Below are the code and all the weights of a small trained network. Each question names an input and a target symbol and asks about switching units off, where a switched-off unit gives its printed mean instead of its output.

import numpy as np


def w(rows, s, z=0):
    codes = np.array(rows[::2]) - 128.0
    scale = np.full(codes.shape[1], s)
    scale[-1] = z or s
    return codes * scale


def f(y):
    return np.maximum(y, 0)


def softmax(a):
    e = np.exp(a - a.max(-1, keepdims=True))
    return e / e.sum(-1, keepdims=True)


def log_softmax(a):
    a = a - a.max(-1, keepdims=True)
    return a - np.log(np.exp(a).sum(-1, keepdims=True))


def net(x, mask):
    ids = ['ΔΘΞΦβζηλ'.index(c) for c in x.split()]
    T = len(ids)
    res = E[ids] + P[:T]
    u = 0
    for l in range(3):
        r = res
        for j in range(2):
            rows = slice(2 * j, 2 * j + 2)
            q, k, v = (r @ M[l][rows].T for M in (Q, K, V))
            z = softmax(np.where(np.tri(T) > 0, q @ k.T / 2**0.5, -1e9)) @ v
            o = O[l][rows]
            res = res + np.where(mask[u + j], z, o[:, -1]) @ o[:, :-1]
        u += 2
        y = f(res @ A[l][:, :-1].T + A[l][:, -1])
        res = res + np.where(mask[u : u + 8], y, B[l][:, -1]) @ B[l][:, :-1]
        u += 8
    return log_softmax(res[-1] @ U[:, :-1].T + U[:, -1])


Q, K, V, O, A, B = {}, {}, {}, {}, {}, {}
E = w([
[139,175,110],'Δ',
[160,157,106],'Θ',
[118,151,135],'Ξ',
[135,123,155],'Φ',
[22,8,20],'β',
[146,167,117],'ζ',
[146,114,148],'η',
[147,160,127],'λ',
],0.018)
P = w([
[98,102,80],'0',
[183,254,52],'1',
[185,30,191],'2',
[138,178,47],'3',
[168,89,131],'4',
[144,125,95],'5',
[150,101,111],'6',
[138,103,105],'7',
[130,107,108],'8',
[135,97,131],'9',
[126,96,140],'10',
],0.0087)
Q[0] = w([
[48,176,127],'L0H1',
[214,155,55],'L0H1',
[2,153,172],'L0H2',
[121,191,60],'L0H2',
],0.0089)
K[0] = w([
[108,72,188],'L0H1',
[118,85,130],'L0H1',
[107,168,155],'L0H2',
[254,161,148],'L0H2',
],0.0098)
V[0] = w([
[220,159,5],'L0H1',
[58,241,203],'L0H1',
[183,143,128],'L0H2',
[91,83,105],'L0H2',
],0.011)
O[0] = w([
[19,198,104,253],'L0H1',
[189,49,2,45],'L0H1',
[110,66,187,138],'L0H2',
[108,178,192,140],'L0H2',
],0.012,0.0055)
A[0] = w([
[92,121,69,169],'L0N1',
[254,186,127,189],'L0N2',
[121,171,160,71],'L0N3',
[157,192,154,171],'L0N4',
[41,107,174,137],'L0N5',
[87,111,92,136],'L0N6',
[161,113,154,116],'L0N7',
[122,25,52,3],'L0N8',
],0.0098,0.0055)
B[0] = w([
[186,10,138,202],'L0N1',
[81,138,3,142],'L0N2',
[215,177,156,177],'L0N3',
[33,76,77,210],'L0N4',
[133,65,186,254],'L0N5',
[166,112,183,179],'L0N6',
[87,51,163,128],'L0N7',
[9,144,206,147],'L0N8',
],0.0046,0.0083)
Q[1] = w([
[52,184,149],'L1H1',
[148,87,160],'L1H1',
[249,83,147],'L1H2',
[155,187,105],'L1H2',
],0.011)
K[1] = w([
[158,77,183],'L1H1',
[126,65,58],'L1H1',
[1,85,62],'L1H2',
[154,29,115],'L1H2',
],0.0095)
V[1] = w([
[223,226,130],'L1H1',
[92,232,157],'L1H1',
[179,81,126],'L1H2',
[254,224,81],'L1H2',
],0.0068)
O[1] = w([
[77,110,91,1],'L1H1',
[63,2,94,190],'L1H1',
[158,209,120,45],'L1H2',
[9,144,203,47],'L1H2',
],0.008,0.0064)
A[1] = w([
[82,46,48,170],'L1N1',
[130,212,114,181],'L1N2',
[124,91,169,111],'L1N3',
[250,203,102,150],'L1N4',
[201,156,130,254],'L1N5',
[69,1,178,44],'L1N6',
[129,133,188,230],'L1N7',
[36,121,162,119],'L1N8',
],0.0097,0.0048)
B[1] = w([
[149,227,103,227],'L1N1',
[18,24,54,157],'L1N2',
[163,126,51,171],'L1N3',
[126,51,108,144],'L1N4',
[117,3,70,162],'L1N5',
[160,188,198,255],'L1N6',
[92,49,75,202],'L1N7',
[95,160,84,216],'L1N8',
],0.0078,0.0093)
Q[2] = w([
[187,124,41],'L2H1',
[112,118,215],'L2H1',
[61,1,129],'L2H2',
[212,12,114],'L2H2',
],0.0058)
K[2] = w([
[209,8,131],'L2H1',
[79,151,205],'L2H1',
[137,87,243],'L2H2',
[203,146,20],'L2H2',
],0.011)
V[2] = w([
[119,213,218],'L2H1',
[115,52,137],'L2H1',
[49,77,152],'L2H2',
[98,118,1],'L2H2',
],0.0077)
O[2] = w([
[131,95,69,65],'L2H1',
[149,168,122,124],'L2H1',
[171,68,77,253],'L2H2',
[214,153,252,235],'L2H2',
],0.011,0.004)
A[2] = w([
[125,176,67,254],'L2N1',
[73,157,177,70],'L2N2',
[93,179,169,70],'L2N3',
[254,149,113,132],'L2N4',
[203,188,151,103],'L2N5',
[76,161,163,227],'L2N6',
[107,211,116,194],'L2N7',
[171,138,86,142],'L2N8',
],0.015,0.0059)
B[2] = w([
[188,136,233,251],'L2N1',
[24,127,97,157],'L2N2',
[47,147,163,164],'L2N3',
[193,173,3,245],'L2N4',
[60,194,43,248],'L2N5',
[148,71,194,254],'L2N6',
[103,115,199,209],'L2N7',
[151,60,136,149],'L2N8',
],0.0073,0.0057)
U = w([
[58,101,236,155],'Δ',
[229,17,188,253],'Θ',
[142,173,2,165],'Ξ',
[231,92,94,87],'Φ',
[46,118,94,25],'β',
[107,193,125,121],'ζ',
[76,202,129,71],'η',
[40,219,93,71],'λ',
],0.0079,0.0048)

Each question gives the input, a string of symbols that net reads in full, and the target symbol t.
The units are the heads (2 rows each of Q, K, V and O) and the neurons (one row each of A and B). Each row of codes is followed by its name. A weight is (code - 128) times the scale printed after its matrix; where a second scale follows, it is the last column's (O, A, B and U).
mask holds one flag per unit, layer by layer, with each layer's heads first. A switched-off unit (its flag False) gives its mean, the last column of its rows in O or B, instead of its output. The means were averaged over made-up inputs and are rounded, as every weight is.
A unit's drop is (log p(t) with every unit on - log p(t) with that unit switched off) / (log p(t) with every unit on - log p(t) with every unit switched off).
The circuit of an input: a set's keep is (log p(t) with only the set's units on - log p(t) with every unit switched off) / (log p(t) with every unit on - log p(t) with every unit switched off). Starting from the 12 units with the biggest drops (on a tie, the unit counted first), units are removed one at a time, each time the one whose removal leaves the highest keep (on an exact tie, the one counted first), for as long as the keep stays at least 0.8.
units of the circuit, in order: the units of the circuit, biggest drop first
most important unit: the unit with the biggest drop
k most important neurons of layer l: the k neurons of layer l with the biggest drops, biggest first
which heads matter: for each layer, one digit per head in row order, 1 if its drop is at least 0.15 and else 0, layers parted by /
input Ξ ζ η Θ η, target Δ: units of the circuit, in order	L1H2; L0H1; L2N4
input Ξ Ξ Φ Ξ β Ξ Δ Ξ Δ, target Θ: units of the circuit, in order	L2N5; L1N1
input λ λ β, target Δ: most important unit	L0H2
input Δ β λ, target Δ: which heads matter	11 / 10 / 00
input ζ λ ζ Ξ Θ, target Ξ: which heads matter	11 / 00 / 01
input Ξ Ξ Δ, target Ξ: units of the circuit, in order	L0H1; L2H2; L2N4; L2N5
input Ξ Θ Ξ Ξ Θ, target Ξ: which heads matter	11 / 10 / 01
input η λ Ξ Φ λ β η η Ξ, target Θ: units of the circuit, in order	L2N5; L0H1
input Ξ ζ Ξ λ, target Ξ: units of the circuit, in order	L0H1; L2N4
input Ξ λ Ξ λ β ζ, target Δ: 3 most important neurons of layer 2	L2N4; L2N5; L2N6
input β η η λ, target Δ: which heads matter	01 / 11 / 00
input η Ξ Φ Φ Ξ η, target Ξ: units of the circuit, in order	L0H1; L2N4; L2N1; L2N6
input β λ Ξ Ξ Ξ Θ β β, target Θ: which heads matter	00 / 10 / 10
input β Φ Θ Δ Ξ Φ Ξ Ξ Δ β β, target Θ: which heads matter	10 / 10 / 10
input β Φ η, target Δ: units of the circuit, in order	L0H2; L1H1
input Θ λ β, target Δ: units of the circuit, in order	L1N6; L1H2
input Ξ ζ β λ Ξ Φ Φ η Ξ β, target Ξ: units of the circuit, in order	L1N1
input Ξ η Δ η ζ Ξ Ξ Ξ, target Ξ: which heads matter	11 / 10 / 01
input η η η λ Θ β Δ β Θ, target β: which heads matter	10 / 00 / 01
input Φ Ξ Θ Ξ, target Δ: 2 most important neurons of layer 1	L1N2; L1N3
input Ξ ζ η ζ, target Θ: 3 most important neurons of layer 1	L1N2; L1N1; L1N3
input Φ λ η λ, target Θ: 3 most important neurons of layer 1	L1N2; L1N1; L1N3
input Φ Ξ Δ, target Ξ: which heads matter	11 / 00 / 01
input Δ Δ η, target λ: which heads matter	10 / 00 / 01
input Ξ ζ Φ Ξ Δ η Φ Δ Ξ ζ, target Ξ: which heads matter	11 / 00 / 11
input ζ Φ ζ Θ ζ, target Δ: most important unit	L1H2
input λ Ξ ζ β Φ Δ, target Δ: which heads matter	10 / 10 / 00
input λ η η β β Ξ, target β: 2 most important neurons of layer 2	L2N6; L2N1
input Ξ Δ Θ, target λ: most important unit	L2H2
